How the points are linked:
from | * +
fs | zg ms
sq | gj dd
sf | zt rh
mp | sf dz
pf | hr fh
nf | tj mg
hh | nf dc
qt | ms zg
dq | rh zt
tt | ff dt
zt | gn dq
hr | sq pp
jb | fs jq
rc | pr cp
fh | jb pf
jq | pf jb
bm | th nz
sz | dd gj
cp | qt rc
nz | tt bm
dz | sb mp
dd | pp sq
mg | dc nf
rh | dz sf
th | ct mr
dc | cz hh
mr | nz th
ff | gq mf
gq | fm bt
sb | cp pr
gn | mz qj
zr | bt fm
pb | qj mz
zm | mg tj
mf | dt ff
qn | hh cz
zg | rc qt
ct | pb cm
bt | mf gq
tj | zr zm
dt | bm tt
mz | cm pb
ms | jq fs
qj | dq gn
cz | sz qn
cm | mr ct
fm | zm zr
pp | fh hr
gj | qn sz
pr | mp sb

In the rows, zero is written as 50.

The rows follow the links: the fewer symbols apart two points are, the more alike their rows tend to be.

Some points and rows for them; each showing differs a little:
bm -> [ 68  37  58  50  85  65  49  30  71  71  60  48  42  45  60  36  52  51  45  44  54  59  53  42  48  58  52  49  17  75  58  43  79  49  62  51  10  45  31  48  42  52  31  69  59  77  31  20  54  52  33  69  35  44  35  63  57  37  39  73  60  61  81  45]
dq -> [ 50  22  32  63  66  49  22  45  65  59  56  35  67  34  47  43  40  28  49  11  76  72  43  67  41  26  59  26  68  64  23  61  27  47  54  63  70  37  46  52  41  47  56  44  32  26  41  66  61  41  51  34  65  82  66  65  38  55  27  53  52  66  71  45]
qj -> [ 57  24  28  68  76  54  24  38  71  69  59  32  67  38  47  45  43  30  44   6  73  61  51  65  38  33  61  27  58  68  30  56  32  47  45  67  56  34  41  50  40  45  52  55  43  32  35  64  62  47  44  43  64  73  55  63  47  49  25  61  66  66  80  45]
jb -> [ 51  50  54  60  76  71  35  49  91  85  56  57  44  33  50  64  70  25  53  28  72  29  53  38  48  52  62  33  30  59  60  56  72  20  31  62  28  52  33  46  32  51  45  57  42  53  54  65  56  44  22  53  20  49  39  41  61  42  23  42  69  44  69  45]
mg -> [ 56  67  63  40  17  41  59  72  22  21  46  63  43  61  50  63  58  66  65  78  36  55  33  31  60  61  24  70  55  46  54  39  68  55  55  46  53  92  57  62  50  68  49  26  60  52  63  53  21  44  48  52  39  34  56  43  46  57  76  36  36  27  14  55]
pb -> [ 61  31  29  67  86  54  29  35  80  76  61  39  55  39  50  40  48  35  41  11  72  56  56  59  43  37  63  31  48  70  39  56  48  42  44  63  44  35  36  50  35  39  45  62  46  41  34  54  64  52  38  50  59  65  45  60  51  49  15  64  75  69  92  48]
cm -> [ 49  52  26  53  54  33  69  40  44  49  42  40  49  66  51  28  35  62  24  49  36  46  72  78  40  43  55  51  56  40  41  51  22  75  53  38  50   7  64  40  64  30  48  71  62  48  34  30  67  56  83  62  95  46  45  61  39  60  52  76  56  67  72  52]
cz -> [ 58  70  65  28  34  51  70  61  42  42  47  67  35  66  54  52  65  64  62  81  39  46  44  37  60  73  24  74  21  54  73  36  87  46  54  48  30  82  46  58  48  62  42  48  57  66  58  42  22  46  39  70  28  21  41  44  46  49  70  45  37  34  34  48]
sf -> [ 37  12  61  40  59  59  40  34  47  42  60  32  55  36  59  22  31  60  40  50  53  84  41  62  57  40  60  40  50  60  28  53  39  63  86  51  46  36  40  39  57  49  57  53  30  68  38  15  67  51  61  33  58  72  71  64  58  34  69  60  20  73  58  44]
bt -> [ 66  50  84  39  64  70  46  46  45  48  63  58  43  34  63  51  49  63  63  70  43  66  36  18  64  62  40  57  28  60  56  45  76  51  63  55  25  78  34  49  48  74  43  46  56  89  49  23  43  51  25  53  11  44  45  50  73  30  56  44  40  43  36  48]
pr -> [ 39  16  63  53  66  69  23  36  54  54  65  39  62  20  59  42  35  38  54  31  72  80  37  45  57  39  67  32  56  62  27  59  46  43  71  63  54  48  33  42  44  61  63  42  22  57  44  43  69  48  41  25  31  80  72  61  69  30  47  36  32  67  54  40]
qn -> [ 50  89  56  61  32  51  54  65  41  50  40  66  45  53  43  84  62  42  62  53  44  18  52  28  49  56  52  47  66  25  63  60  51  35  16  55  67  54  57  50  48  55  50  47  60  41  76  80  47  55  36  48  31  41  39  24  58  54  38  23  76  18  22  66]
fm -> [ 54  69  46  53  19  28  54  71  16  29  41  56  52  51  48  70  51  53  74  60  41  54  37  38  51  47  28  54  82  39  41  47  40  55  36  48  84  70  63  64  55  66  46  24  56  32  63  75  25  49  50  43  55  46  60  43  43  62  55  29  51  28  14  57]

Each walk starts at a row. The symbols on each line, taken left to right, move it on to the next point.
Each answer is a row, close to the row of the point it stands for.
start [ 39  23  52  38  59  53  48  32  43  40  55  34  57  45  60  22  28  62  30  55  46  76  50  66  54  43  62  48  45  58  33  52  35  75  83  45  45  25  45  39  59  40  57  59  35  72  32  15  70  53  71  45  63  70  66  68  57  34  66  66  21  76  65  41]
* * * +	[ 68  38  33  64  90  61  39  31  80  80  61  43  53  45  55  43  49  37  43  22  66  50  60  57  37  43  58  35  32  74  49  47  55  43  45  57  28  34  36  48  38  36  38  68  54  51  32  41  61  49  39  62  51  52  36  63  52  46  19  70  76  69  90  46]
+ * * * * *	[ 50  69  41  62  21  29  50  65  22  28  40  56  58  56  40  69  48  51  65  49  40  48  39  44  50  40  36  51  88  36  43  51  26  56  28  50  90  62  64  61  53  58  50  28  60  19  67  80  36  49  53  40  69  50  59  43  34  66  49  31  66  29  22  61]
start [ 68  41  81  42  75  70  45  37  52  52  57  55  46  39  62  46  47  64  52  60  42  62  45  26  62  67  43  57  22  70  52  40  82  53  69  54  17  66  29  51  46  62  39  54  60  90  42  17  43  50  32  56  20  46  45  51  64  34  53  54  47  53  51  43]
* + + * * +	[ 49  61  21  60  45  27  64  41  44  54  40  44  49  63  42  36  41  53  35  43  37  35  67  74  37  39  57  49  66  34  47  52  19  67  42  36  63  10  67  41  59  28  48  65  60  32  40  44  67  55  77  60  93  47  38  58  37  68  46  74  70  59  63  55]
* * +	[ 70  40  69  46  80  69  50  34  63  63  61  47  42  44  59  37  48  63  46  57  48  59  50  34  58  59  49  54  16  75  61  40  82  50  61  54  11  57  28  48  43  56  34  65  57  88  35  14  51  51  35  67  23  41  40  60  61  34  49  64  53  58  67  44]
start [ 49  68  18  64  44  27  65  50  38  51  39  47  50  61  43  51  44  51  39  38  42  33  66  68  37  40  49  42  76  33  44  53  16  64  33  44  72  19  72  49  60  32  46  61  63  22  47  62  59  58  72  56  96  47  42  50  37  66  38  63  81  51  58  63]
* * * * +	[ 63  49  89  47  55  72  45  49  36  42  58  55  48  32  56  62  53  62  69  65  41  66  32  16  64  57  40  54  39  56  54  49  78  45  57  58  39  83  31  54  45  78  47  40  57  80  60  35  40  50  21  42   8  50  55  44  71  32  57  34  43  37  21  47]
* + + + * * +	[ 59  52  87  51  45  66  40  58  36  38  53  56  50  35  59  71  53  55  72  65  43  56  35   8  64  61  44  50  50  46  55  51  66  43  43  60  55  78  39  51  48  77  46  34  55  66  65  49  41  52  26  42   9  49  55  35  69  38  52  22  49  32  15  53]
start [ 58  65  60  39  56  57  65  53  68  69  50  69  32  63  51  58  73  52  51  62  49  25  58  39  51  69  39  63  11  58  78  40  92  35  43  48  16  66  42  58  42  52  39  58  61  68  53  48  34  47  32  67  21  19  29  42  51  48  50  55  60  40  56  46]
* + + + * * +	[ 58  68  64  33  43  61  65  58  56  55  51  66  31  63  56  55  67  60  55  79  42  38  51  40  51  75  31  69  12  56  76  37  92  43  49  43  17  74  47  60  44  55  40  54  62  69  51  38  28  46  38  68  22  21  31  42  50  49  61  54  47  36  45  48]
* + * * * *	[ 54  67  77  55  42  60  42  61  40  41  46  62  47  35  51  81  53  48  76  59  44  44  37  15  61  56  51  50  65  37  57  54  63  37  34  55  65  79  42  53  48  73  45  32  62  59  69  64  42  52  26  37  17  50  52  30  70  40  44  18  59  28  10  54]
start [ 44  19  29  58  53  43  24  47  53  46  54  31  70  37  45  40  36  35  49  22  72  76  39  67  47  27  56  32  78  60  20  52  22  47  60  62  73  44  50  48  50  46  60  41  29  26  40  65  59  43  56  29  72  77  72  64  44  50  39  48  39  68  61  42]
* + * + * +	[ 39  12  60  46  63  65  32  37  54  44  64  32  63  27  59  37  32  49  51  42  62  84  37  51  61  41  64  39  54  58  30  60  37  50  77  54  51  44  34  39  48  56  62  48  25  63  41  30  65  49  52  30  43  82  73  61  62  31  61  47  17  69  55  39]
* * + + *	[ 45  27  46  45  60  47  57  31  40  42  49  31  49  54  57  19  30  69  24  57  41  67  62  74  52  41  60  54  47  48  39  47  33  76  82  40  42  19  54  38  62  34  49  68  43  66  32   7  67  52  79  50  79  60  54  65  50  45  65  76  30  76  72  49]
start [ 41  21  58  57  78  73  18  43  66  62  62  39  58  22  55  54  42  30  55  22  74  70  36  41  54  39  69  27  51  61  36  62  47  35  54  67  53  50  32  40  40  59  61  44  23  50  49  56  66  47  30  28  26  80  70  52  65  28  40  33  43  62  56  45]
+ + + * +	[ 47  28  58  61  73  74  21  46  77  69  62  42  57  25  48  63  55  19  57  19  76  54  46  38  50  43  70  27  47  69  42  63  56  24  44  67  50  49  33  42  36  55  57  45  31  53  54  66  62  46  26  32  20  74  56  46  68  36  28  32  51  58  58  42]
+ + + * + + +	[ 51  41  52  60  76  77  28  47  82  81  59  51  55  31  48  65  61  19  57  26  77  41  46  40  46  47  67  29  37  59  50  60  64  23  38  65  37  48  34  46  32  52  55  52  38  49  57  71  60  47  22  39  16  64  48  41  62  36  27  35  65  50  63  47]
start [ 40  41  34  47  56  37  67  36  42  47  47  38  48  62  57  19  32  62  24  50  32  49  68  78  43  45  58  55  56  44  41  52  30  75  66  40  44  15  58  39  62  28  49  66  51  56  30  21  69  55  80  58  88  58  49  62  46  50  58  81  42  69  70  49]
* + + * * * *	[ 55  71  29  64  30  23  53  64  27  40  40  48  56  63  36  66  42  47  56  44  39  38  48  53  48  40  41  45  87  33  40  52  20  57  21  44  90  45  69  55  56  50  51  40  61  19  61  80  43  53  59  42  76  51  53  40  35  69  41  45  74  37  34  63]
* + + * *	[ 55  69  57  46  19  34  55  72  19  19  42  59  51  54  50  69  51  60  67  67  43  61  31  33  58  58  22  61  69  43  52  41  49  54  47  51  69  86  58  64  53  69  51  28  58  43  67  67  21  47  46  43  47  43  59  43  42  58  68  32  39  28   9  57]
